Questions about the row below.
1) Report the first entry.
2) Report the entry just right of -0.14.
3) Report the entry just left of 0.55.
4) Report the fourth entry.
5) Report the 2nd entry from the right.
6) Report the 2nd entry from the left.
7) Report the 3rd entry from the left.
[-0.24 -0.72 -1.70 -0.42  0.27  0.02 -0.85  1.59  0.50 -0.57  0.55 -0.16
 -0.14 -0.06]
1) -0.24
2) -0.06
3) -0.57
4) -0.42
5) -0.14
6) -0.72
7) -1.70

Questions about the table below.
1) Which number is the entry directly above -564?
2) Which number is the entry in the bottom-left corner?
3) Which number is the top-left entry?
4) Which number is the largest entry in the last row?
5) Which number is the entry directly below -350?
6) Which number is the entry just left of -103?
7) Which number is the entry directly below the smallest entry?
8) Which number is the first entry in the row that holds the largest entry?
 205   -65  -204  -619   632  -166  -278   152
-255   119  -746  -834   678  -248  -669  -125
-143   132   312   663  -443    44    42   -32
  78    26  -270  -486   376  -285   152   146
 356   420   488    30  -350  -224  -327   -33
-358  -317   -69   514   116  -569  -328  -103
 266   245   340   156   -60  -564   445   339
-158  -476  -269    42   131   267   677    75
 -59    14   283   503  -512   273   140  -120
 524   -93   515    11  -263  -364   216    43
-145  -151   -93    71  -155   512   -53  -194
1) -569
2) -145
3) 205
4) 512
5) 116
6) -328
7) 663
8) -255
